Below are the code and all the weights of a small trained network. Each question names an input and a class and asks about switching units off, where a switched-off unit gives its printed mean instead of its output.

import numpy as np


def w(rows, s, z=0):
    codes = np.array(rows[::2]) - 128.0
    scale = np.full(codes.shape[1], s)
    scale[-1] = z or s
    return codes * scale


def norm(h):
    return h / np.sqrt((h * h).mean(-1, keepdims=True) + 1e-5)


def f(y):
    return y / 2 * (1 + np.tanh(0.7978845608 * (y + 0.044715 * y**3)))


def log_softmax(a):
    a = a - a.max(-1, keepdims=True)
    return a - np.log(np.exp(a).sum(-1, keepdims=True))


def net(x, mask):
    res = np.array(x, float).reshape(1, 5) / 4 @ E
    u = 0
    for l in range(3):
        y = f(norm(res) @ A[l][:, :-1].T + A[l][:, -1])
        res = res + np.where(mask[u : u + 4], y, B[l][:, -1]) @ B[l][:, :-1]
        u += 4
    return log_softmax(norm(res)[-1] @ U[:, :-1].T + U[:, -1])


A, B = {}, {}
E = w([
[216,164,127,34,109,224,176,90,147,140,119],'x0',
[204,165,51,227,190,144,164,80,176,153,76],'x1',
[103,210,67,208,86,194,49,32,126,185,158],'x2',
[187,167,47,59,12,82,75,113,213,131,100],'x3',
[108,143,86,78,88,115,105,173,58,69,102],'x4',
],0.011)
A[0] = w([
[210,166,62,53,126,188,144,125,125,104,100,43],'0.n1',
[130,130,102,94,54,136,126,141,82,121,146,37],'0.n2',
[154,198,41,157,105,148,86,2,148,177,134,18],'0.n3',
[123,136,177,69,103,104,114,133,181,231,118,2],'0.n4',
],0.011,0.0026)
B[0] = w([
[154,80,68,115,127,167,114,168,194,113,100,209],'0.n1',
[107,95,177,95,180,67,96,131,115,141,72,159],'0.n2',
[21,251,100,168,50,196,195,102,186,239,19,254],'0.n3',
[100,132,150,74,115,126,121,142,144,50,175,154],'0.n4',
],0.013,0.012)
A[1] = w([
[174,201,105,210,154,61,121,144,130,125,34,70],'1.n1',
[122,161,16,254,139,111,138,202,70,94,155,14],'1.n2',
[186,115,88,109,82,77,36,142,70,48,143,2],'1.n3',
[163,105,136,81,133,96,192,113,212,137,111,87],'1.n4',
],0.0084,0.0057)
B[1] = w([
[117,133,91,81,139,8,161,109,113,231,172,253],'1.n1',
[124,61,94,28,104,131,69,102,125,96,158,179],'1.n2',
[44,130,156,136,116,75,105,162,71,132,70,159],'1.n3',
[193,175,150,162,127,103,168,157,81,54,187,237],'1.n4',
],0.012,0.0036)
A[2] = w([
[62,74,206,98,178,254,145,101,12,116,143,2],'2.n1',
[85,98,158,159,142,59,38,133,56,175,99,111],'2.n2',
[176,223,158,29,119,217,135,13,140,119,158,129],'2.n3',
[69,178,242,197,141,165,29,55,74,192,192,92],'2.n4',
],0.0081,0.0013)
B[2] = w([
[142,235,172,130,167,78,140,41,99,173,169,249],'2.n1',
[96,39,79,200,205,162,113,104,166,88,167,255],'2.n2',
[85,112,95,220,123,82,26,205,157,105,177,236],'2.n3',
[208,250,203,120,162,67,221,123,136,184,129,242],'2.n4',
],0.011,0.004)
U = w([
[253,81,69,196,150,182,158,90,235,141,135,96],'0',
[191,54,164,22,104,120,111,215,146,7,125,117],'1',
[127,45,159,167,151,164,96,23,35,119,185,2],'2',
[187,166,209,96,206,79,226,76,36,170,162,188],'3',
[97,231,73,230,78,221,122,67,203,208,52,175],'4',
[98,111,81,95,41,80,43,130,176,168,109,85],'5',
[23,29,128,92,157,52,6,150,80,78,144,154],'6',
],0.013,0.0071)

Each question gives the input, the list of numbers given to net, and the class t.
The units are the neurons (one row each of A and B). Each row of codes is followed by its name. A weight is (code - 128) times the scale printed after its matrix; where a second scale follows, it is the last column's (A, B and U).
mask holds one flag per neuron, layer by layer. A switched-off neuron (its flag False) gives its mean, the last column of its row in B, instead of its output. The means were averaged over made-up inputs and are rounded, as every weight is.
A unit's drop is (log p(t) with every unit on - log p(t) with that unit switched off) / (log p(t) with every unit on - log p(t) with every unit switched off).
The circuit of an input: a set's keep is (log p(t) with only the set's units on - log p(t) with every unit switched off) / (log p(t) with every unit on - log p(t) with every unit switched off). Starting from all 12 units, units are removed one at a time, each time the one whose removal leaves the highest keep (on an exact tie, the one counted first), for as long as the keep stays at least 0.8.
circuit, biggest first: the units of the circuit, biggest drop first
most important unit: the unit with the biggest drop
k most important neurons: the k neurons with the biggest drops, biggest first
k most important neurons of layer l: the k neurons of layer l with the biggest drops, biggest first
drop of u: that unit's drop, to one decimal
input [5,7,-6,8,-5], class 0: 2 most important neurons of layer 0 => (0.n1 0.n4)
input [-5,5,-8,-2,-3], class 3: 2 most important neurons => (0.n1 2.n3)
input [-1,4,-7,5,-7], class 3: most important unit => 1.n4
input [1,7,-2,-3,7], class 1: 2 most important neurons => (0.n3 1.n2)
input [-4,7,3,-7,1], class 3: circuit, biggest first => (0.n1 0.n3 2.n4)
input [-6,7,0,-6,0], class 6: 2 most important neurons => (0.n3 1.n2)
input [-3,8,0,-3,6], class 6: circuit, biggest first => (0.n3 1.n2)
input [6,-5,1,4,-8], class 5: 2 most important neurons => (0.n4 2.n3)
input [-1,-4,6,-6,-4], class 3: 2 most important neurons => (0.n3 2.n4)
input [8,-5,0,3,6], class 1: 2 most important neurons => (0.n3 0.n1)
input [-8,4,3,-8,-7], class 3: 2 most important neurons => (2.n4 0.n3)
input [-6,6,-1,-8,5], class 6: 2 most important neurons => (1.n2 0.n3)
input [7,-5,4,-4,2], class 3: 3 most important neurons => (2.n1 0.n3 0.n2)
input [-5,-8,7,-6,1], class 3: circuit, biggest first => (2.n4)
input [7,-4,1,6,-2], class 5: 2 most important neurons of layer 0 => (0.n4 0.n2)
input [-5,0,-2,3,-5], class 1: 2 most important neurons of layer 1 => (1.n1 1.n4)
input [-5,0,3,-7,-3], class 3: 2 most important neurons => (2.n4 0.n3)
input [-2,-3,-1,1,-6], class 1: drop of 0.n3 => 0.4
input [-8,-8,-3,7,-3], class 6: drop of 0.n3 => 0.3
input [3,1,-3,3,0], class 1: drop of 0.n3 => 0.2
input [3,7,-4,1,6], class 0: most important neuron of layer 0 => (0.n3)
input [-6,-5,0,4,7], class 6: drop of 0.n3 => 0.1
